Below are the code and all the weights of a small trained network. Each question names an input and a class and asks about switching units off, where a switched-off unit gives its printed mean instead of its output.

import numpy as np


def w(rows, s, z=0):
    codes = np.array(rows[::2]) - 128.0
    scale = np.full(codes.shape[1], s)
    scale[-1] = z or s
    return codes * scale


def f(y):
    return y / 2 * (1 + np.tanh(0.7978845608 * (y + 0.044715 * y**3)))


def log_softmax(a):
    a = a - a.max(-1, keepdims=True)
    return a - np.log(np.exp(a).sum(-1, keepdims=True))


def net(x, mask):
    res = np.array(x, float).reshape(1, 2) / 4 @ E
    y = f(res @ A[0][:, :-1].T + A[0][:, -1])
    res = res + np.where(mask, y, B[0][:, -1]) @ B[0][:, :-1]
    return log_softmax(res[-1] @ U[:, :-1].T + U[:, -1])


A, B = {}, {}
E = w([
[197,118,65,1,96,98,193,82,102],'x0',
[155,57,145,136,141,143,147,132,146],'x1',
],0.018)
A[0] = w([
[131,94,137,112,105,116,116,127,97,136],'n0',
[104,104,142,240,130,130,95,132,130,38],'n1',
[131,106,154,128,125,118,92,129,102,2],'n2',
[108,255,123,135,120,123,102,126,120,149],'n3',
[143,92,112,98,115,130,89,123,128,139],'n4',
[122,93,145,203,127,138,146,133,134,221],'n5',
[147,144,107,15,122,121,140,123,125,116],'n6',
],0.034,0.0043)
B[0] = w([
[99,113,120,150,135,165,122,136,167,150],'n0',
[136,37,162,125,109,143,143,118,134,247],'n1',
[76,108,254,106,170,123,205,83,213,138],'n2',
[117,196,84,125,203,108,116,131,145,204],'n3',
[122,101,167,115,163,102,128,102,138,159],'n4',
[168,107,74,134,136,111,64,147,111,198],'n5',
[134,106,145,135,60,142,136,136,101,255],'n6',
],0.037,0.049)
U = w([
[83,249,58,131,130,70,126,147,103,255],'0',
[136,122,79,143,151,78,84,146,136,87],'1',
[107,133,145,113,142,92,170,124,133,49],'2',
[54,165,127,157,116,106,149,79,154,48],'3',
[83,163,177,118,128,122,178,105,168,55],'4',
[90,168,191,98,132,121,150,117,155,52],'5',
[148,87,133,144,45,122,113,142,82,178],'6',
[71,150,176,93,150,81,201,113,140,56],'7',
],0.014,0.0065)

Each question gives the input, the list of numbers given to net, and the class t.
The units are the neurons (one row each of A and B). Each row of codes is followed by its name. A weight is (code - 128) times the scale printed after its matrix; where a second scale follows, it is the last column's (A, B and U).
mask holds one flag per neuron, in row order. A switched-off neuron (its flag False) gives its mean, the last column of its row in B, instead of its output. The means were averaged over made-up inputs and are rounded, as every weight is.
A unit's drop is (log p(t) with every unit on - log p(t) with that unit switched off) / (log p(t) with every unit on - log p(t) with every unit switched off).
The circuit of an input: a set's keep is (log p(t) with only the set's units on - log p(t) with every unit switched off) / (log p(t) with every unit on - log p(t) with every unit switched off). Starting from all 7 units, units are removed one at a time, each time the one whose removal leaves the highest keep (on an exact tie, the one counted first), for as long as the keep stays at least 0.8.
circuit, biggest first: the units of the circuit, biggest drop first
unit that matters most: the unit with the biggest drop
top k neurons: the k neurons with the biggest drops, biggest first
drop when u is switched off: that unit's drop, to one decimal
input [-7,-7], class 1: top 2 neurons : n3, n1
input [-2,-4], class 0: unit that matters most : n3
input [-8,-4], class 1: top 2 neurons : n3, n6
input [3,-6], class 0: top 2 neurons : n1, n3
input [-5,-7], class 1: circuit, biggest first : n1, n3
input [3,-7], class 0: top 2 neurons : n3, n1
input [-8,-5], class 1: top 2 neurons : n3, n5
input [1,7], class 1: top 2 neurons : n6, n1
input [-6,-4], class 1: top 2 neurons : n3, n6
input [-6,-2], class 1: top 2 neurons : n6, n3
input [-1,-3], class 0: drop when n1 is switched off : 0.2
input [1,-4], class 0: drop when n1 is switched off : 0.2
input [-2,-2], class 1: drop when n6 is switched off : 0.8
